Below are the code and all the weights of a small trained network. Each question names an input and a class and asks about switching units off, where a switched-off unit gives its printed mean instead of its output.

import numpy as np


def w(rows, s, z=0):
    codes = np.array(rows[::2]) - 128.0
    scale = np.full(codes.shape[1], s)
    scale[-1] = z or s
    return codes * scale


def norm(h):
    return h / np.sqrt((h * h).mean(-1, keepdims=True) + 1e-5)


def f(y):
    return np.maximum(y, 0)


def log_softmax(a):
    a = a - a.max(-1, keepdims=True)
    return a - np.log(np.exp(a).sum(-1, keepdims=True))


def net(x, mask):
    res = np.array(x, float).reshape(1, 8) / 4 @ E
    u = 0
    for l in range(3):
        y = f(norm(res) @ A[l][:, :-1].T + A[l][:, -1])
        res = res + np.where(mask[u : u + 10], y, B[l][:, -1]) @ B[l][:, :-1]
        u += 10
    return log_softmax(norm(res)[-1] @ U[:, :-1].T + U[:, -1])


A, B = {}, {}
E = w([
[226,180,142,76,242],'x0',
[130,123,126,128,128],'x1',
[198,54,174,66,34],'x2',
[127,127,126,131,127],'x3',
[124,127,131,126,126],'x4',
[123,1,199,210,222],'x5',
[129,128,129,129,127],'x6',
[177,159,130,210,88],'x7',
],0.009)
A[0] = w([
[25,55,81,204,66,3],'L0N0',
[176,160,134,196,101,25],'L0N1',
[102,93,169,155,195,52],'L0N2',
[164,173,133,214,112,49],'L0N3',
[140,89,189,117,128,99],'L0N4',
[72,116,34,138,175,43],'L0N5',
[44,79,117,8,175,73],'L0N6',
[171,148,165,170,81,125],'L0N7',
[203,132,123,119,174,62],'L0N8',
[164,56,192,135,126,149],'L0N9',
],0.012,0.008)
B[0] = w([
[7,65,134,82,106,225],'L0N0',
[143,161,255,147,61,143],'L0N1',
[184,98,32,177,151,183],'L0N2',
[95,138,240,154,97,161],'L0N3',
[146,168,71,187,115,178],'L0N4',
[108,159,169,217,114,161],'L0N5',
[186,187,249,238,17,209],'L0N6',
[109,102,169,145,94,197],'L0N7',
[179,182,220,47,177,174],'L0N8',
[186,120,49,136,77,255],'L0N9',
],0.0086,0.0056)
A[1] = w([
[126,206,151,83,65,164],'L1N0',
[113,177,87,90,196,79],'L1N1',
[39,191,145,180,217,9],'L1N2',
[154,109,77,211,96,89],'L1N3',
[69,155,116,160,185,2],'L1N4',
[105,166,72,109,95,54],'L1N5',
[163,105,108,147,160,106],'L1N6',
[194,201,176,190,161,188],'L1N7',
[78,138,130,181,90,125],'L1N8',
[183,14,138,5,88,119],'L1N9',
],0.012,0.0044)
B[1] = w([
[160,43,91,102,108,244],'L1N0',
[168,79,164,116,97,159],'L1N1',
[153,236,129,197,63,182],'L1N2',
[117,101,173,100,134,189],'L1N3',
[122,206,110,204,107,150],'L1N4',
[150,86,114,103,120,154],'L1N5',
[95,123,123,100,119,156],'L1N6',
[89,86,145,90,96,254],'L1N7',
[172,118,145,51,135,204],'L1N8',
[123,187,122,246,111,220],'L1N9',
],0.011,0.0082)
A[2] = w([
[164,99,184,105,159,73],'L2N0',
[147,55,186,128,63,98],'L2N1',
[87,135,254,132,101,3],'L2N2',
[247,181,174,99,188,164],'L2N3',
[202,83,62,151,91,122],'L2N4',
[133,73,98,136,169,97],'L2N5',
[131,84,166,178,155,113],'L2N6',
[92,88,79,141,77,145],'L2N7',
[113,54,179,219,206,114],'L2N8',
[137,167,73,60,107,46],'L2N9',
],0.013,0.0024)
B[2] = w([
[101,123,126,93,149,152],'L2N0',
[150,202,140,110,177,250],'L2N1',
[167,138,147,84,177,175],'L2N2',
[5,74,158,142,94,184],'L2N3',
[73,140,90,162,190,213],'L2N4',
[138,151,64,113,161,141],'L2N5',
[156,161,92,81,81,165],'L2N6',
[107,88,166,122,201,196],'L2N7',
[171,138,76,64,75,180],'L2N8',
[204,100,88,162,160,156],'L2N9',
],0.014,0.012)
U = w([
[189,102,39,110,126,122],'0',
[53,67,190,107,114,94],'1',
[147,195,146,250,94,81],'2',
[206,163,197,90,129,81],'3',
[128,163,135,124,185,255],'4',
],0.017,0.0067)

Each question gives the input, the list of numbers given to net, and the class t.
The units are the neurons (one row each of A and B). Each row of codes is followed by its name. A weight is (code - 128) times the scale printed after its matrix; where a second scale follows, it is the last column's (A, B and U).
mask holds one flag per neuron, layer by layer. A switched-off neuron (its flag False) gives its mean, the last column of its row in B, instead of its output. The means were averaged over made-up inputs and are rounded, as every weight is.
A unit's drop is (log p(t) with every unit on - log p(t) with that unit switched off) / (log p(t) with every unit on - log p(t) with every unit switched off).
The circuit of an input: a set's keep is (log p(t) with only the set's units on - log p(t) with every unit switched off) / (log p(t) with every unit on - log p(t) with every unit switched off). Starting from the 12 units with the biggest drops (on a tie, the unit counted first), units are removed one at a time, each time the one whose removal leaves the highest keep (on an exact tie, the one counted first), for as long as the keep stays at least 0.8.
units of the circuit, in order: the units of the circuit, biggest drop first
most important unit: the unit with the biggest drop
k most important neurons: the k neurons with the biggest drops, biggest first
top k neurons in layer l: the k neurons of layer l with the biggest drops, biggest first
input [-4,4,1,-6,-4,6,-8,-6], class 0: units of the circuit, in order => (L2N8; L1N7)
input [-4,-3,-3,8,7,-4,8,2], class 0: 2 most important neurons => (L2N9; L1N8)
input [-7,1,-4,-3,-5,3,7,3], class 1: units of the circuit, in order => (L0N0)
input [5,-7,-7,-8,0,6,-2,6], class 2: top 2 neurons in layer 0 => (L0N9; L0N6)
input [-1,6,4,2,0,-7,-8,6], class 0: units of the circuit, in order => (L1N0; L2N4)
input [5,-1,-3,-3,-6,-5,3,6], class 3: units of the circuit, in order => (L1N7; L0N9; L2N4)
input [1,6,-8,7,8,-6,8,3], class 2: top 2 neurons in layer 0 => (L0N9; L0N5)
input [3,2,-4,8,0,-4,6,-5], class 3: 4 most important neurons => (L1N7; L0N6; L0N9; L0N5)
input [-3,7,3,-6,0,-5,4,5], class 4: top 3 neurons in layer 0 => (L0N6; L0N9; L0N7)
input [-3,1,2,0,-6,7,7,8], class 3: top 2 neurons in layer 1 => (L1N3; L1N0)
input [-1,3,1,-3,-6,-3,6,-5], class 3: 2 most important neurons => (L0N6; L2N3)
input [-5,-5,6,-3,-3,3,3,5], class 2: 3 most important neurons => (L0N9; L1N9; L1N7)
input [3,-3,-5,-7,4,-4,0,-1], class 2: 2 most important neurons => (L1N2; L0N9)
input [1,0,0,7,-7,3,7,-8], class 3: most important unit => L0N6
input [5,3,-1,3,5,-5,5,-1], class 0: top 2 neurons in layer 1 => (L1N0; L1N3)
input [-6,1,4,4,4,6,5,4], class 0: 2 most important neurons => (L2N3; L2N8)
input [-4,1,-4,-1,3,4,2,-3], class 0: 2 most important neurons => (L2N8; L0N2)
input [6,-4,-7,0,5,-4,-3,-5], class 2: top 2 neurons in layer 1 => (L1N2; L1N4)
input [3,-4,-5,1,-7,2,-2,7], class 3: top 2 neurons in layer 1 => (L1N7; L1N9)
input [6,-1,0,-1,7,8,-2,6], class 0: top neuron in layer 1 => (L1N8)
input [6,-2,2,-2,3,5,0,-3], class 1: 4 most important neurons => (L2N3; L0N8; L1N0; L0N0)
input [-7,-7,-5,6,4,3,7,8], class 3: top 2 neurons in layer 1 => (L1N8; L1N7)
input [7,6,7,-7,-8,-3,-4,2], class 1: 4 most important neurons => (L2N3; L0N8; L1N2; L0N0)
